-0.56,-1.64,2.76,1.62,-2.98,-1.36
-0.56,2.09,-3.25,-5.36,2.37,-1.36
-> -5.36

-0.89,-4.16,-5.44,0.98,0.21
-0.88,-0.36,-0.10,-3.45,-1.75
-> -5.44

-1.07,0.00,5.43,3.64
0.21,-0.23,-2.48,-1.39
-> -2.48

1.06,-1.00,1.79,2.45,-1.58,-4.85,-1.91 -> -4.85

0.01,-2.57,-4.22,2.20
0.43,-2.31,-5.01,3.19
-> -5.01

-1.57,-2.83,-3.56,0.58,0.87,5.21 -> -3.56

0.13,-0.34,-2.44,-1.82,-0.55
0.82,0.94,0.56,1.49,-0.50
-2.83,-5.06,5.05,2.17,-5.36
-> -5.36
---
61	43	46	22
8	32	25	47
40	26	38	75
Answer: 22

-14	6	-17	30
-43	-10	-23	-5
Answer: -23

49	-26	20	-9 Answer: -9

337	314	562	418	523	147	487
327	470	749	431	604	385	802
Answer: 314

-204	-739	707	-265	-466	-583	-773 Answer: -739

75	72	41	37	72	62	60
21	73	50	8	58	23	51
4	33	33	32	64	78	9
Answer: 8

409	975	105	179 Answer: 179

75	15	55	53	10	58 Answer: 15
---
[[17 54 79 80 70]
 [39 54 60 56 89]] -> 89, 80

[[352 559 240 532 464 531]
 [321 506 483 624 276 674]
 [493 687 626 974 370 376]] -> 974, 687

[[829 490 545 899 700 163 340]
 [738 374 588  24 403 722 527]] -> 899, 829

[[46 62 39 17]
 [81 56 58 24]] -> 81, 62

[[7868 6220 7989 7641 3610]
 [1426 3825 4143 5404 5385]
 [2034 4627 2924 8028 4707]] -> 8028, 7989

[236 170  80 175  48  87 117] -> 236, 175
---
[ 5.68  0.27 -1.65 -4.41 -1.25] Out: -1.65

[[-2.76  3.66 -1.56 -2.43  3.27 -2.87  0.87]
 [ 3.38  1.77 -0.46  1.65  0.46  0.92 -0.22]
 [-3.05  4.23 -0.84 -2.76  4.92 -5.30 -0.62]] Out: 1.65

[ 0.20  0.35 -0.95 -4.49 -2.02] Out: -0.95

[[ 3.15 -0.81  0.96 -0.86  2.90 -4.32  0.94]
 [ 1.95 -2.35  1.67  0.73  3.37 -4.75  1.55]
 [-2.72 -0.33  0.77  0.63 -3.14  4.04 -1.50]] Out: 0.73

[[-5.61  4.68 -0.23  2.91  4.16]
 [ 3.49 -3.38  3.45 -1.37 -1.05]
 [ 0.34 -5.27  2.34 -0.47  1.11]] Out: 3.45

[ 5.25 -2.36 -0.35 -1.36  2.11 -5.70 -0.84] Out: -1.36

[-1.01 -0.23 -0.51 -1.16  0.74 -4.81 -1.78] Out: -1.16

[-4.13  1.88 -6.10  2.35 -5.29 -0.42 -0.69] Out: 2.35
---
-0.26   0.54  -3.78   2.98
 2.28  -2.26   2.23   5.00
result: -2.26

 4.19  -2.82   0.86  -0.05  -0.64  -2.82   2.51
-1.58   0.02  -3.04  -2.17   2.83   2.59  -4.09
 2.69  -0.95  -4.50  -4.71   4.42  -2.95  -2.44
result: -0.95

-2.19  -3.30  -2.80   5.20   1.77  -2.51 result: -3.30

 1.49  -1.97  -0.70  -5.52  -1.30  -1.06   2.94 result: -1.97

-5.99   3.84  -4.70   0.95 result: 3.84

-4.58  -2.57   0.75  -0.33  -0.09  -2.24 result: -2.57

-1.63   0.18   3.42   1.56   1.11
-1.88  -0.97   0.31  -1.50   0.69
 4.33  -1.92   4.39  -3.16   0.59
result: -1.92
---
[[8045, 8618, 4688, 5914], [8277, 4482, 9461, 3147], [1481, 3032, 1974, 1296]] => 1481
[[13, 851, 690, 243, 522, 291], [674, 291, 416, 375, 199, 495], [504, 134, 497, 27, 451, 491]] => 504
[[24, -21, -27, 21], [-40, -22, 0, 28], [17, -26, 34, 1]] => 17
[[-8, -9, -8, 13, 3, 19, -15], [29, 32, -27, -2, -4, -3, 10], [-32, -28, 19, 1, 21, 8, 15]] => -32
[[6366, 6555, 6995, 1113, 8319, 9567, 1664], [3958, 3886, 3989, 3960, 3919, 3964, 3913], [3035, 3658, 1938, 3692, 4134, 3451, 4639]] => 3035
[[43, 66, 40, 37, 13, 74, 52], [46, 49, 94, 68, 61, 39, 63], [72, 32, 35, 33, 29, 80, 53]] => 72
[[414, 355, 569, 526, 430, 529], [587, 504, 617, 426, 680, 613], [245, 321, 196, 133, 642, 829]] => 245
[[5, 2, 5, 5, 5, 6, 4], [4, 7, 7, 6, 3, 4, 7], [3, 7, 6, 7, 7, 5, 6]] => 3
---
array([8, 2, 6, 4, 1, 7]) ==> 4

array([528, 803, 619, 778, 789, 197, 708]) ==> 619

array([[41, 39, 34, 57, 61, 33, 34],
       [54, 39, 37, 78, 55, 39, 48],
       [36, 50, 34, 49, 21, 30, 47]]) ==> 33

array([[ 106, -566,   88,  104,   71, -447],
       [-133, -271, -151,  -93, -231, -317],
       [-399,  681, -232, -648, -568,  493]]) ==> -566

array([226, 829, 770, 346, 630, 451]) ==> 451

array([[50, 52, 76, 72, 37, 62],
       [51, 63, 81, 53, 23, 46]]) ==> 46

array([-28, -31, -29,  15,  -8, -42,  46]) ==> -29

array([   0, -520,  557,  429]) ==> 429
---
41  17   9  25  26
45  70  24  79   4
31  45  47  51  29
-> 41, 29

1980  9715  2149  1093  2384 -> 1980, 2384

97  62  76  32  36  14  79
78  21  36  53  17  44  69
54   6  94  49  53  58  33
-> 97, 33

-157   186   242  -422   742  -460
  31   353  -328  -363  -660   599
-> -157, 599

1196  8309  2180  4936  7366  8958 -> 1196, 8958

7888  4509  7025  6660  1331 -> 7888, 1331

1415  3717  5750  5186  3838  7899 -> 1415, 7899

659  326   59  682  441  601
801  543  751  327  247  291
-> 659, 291
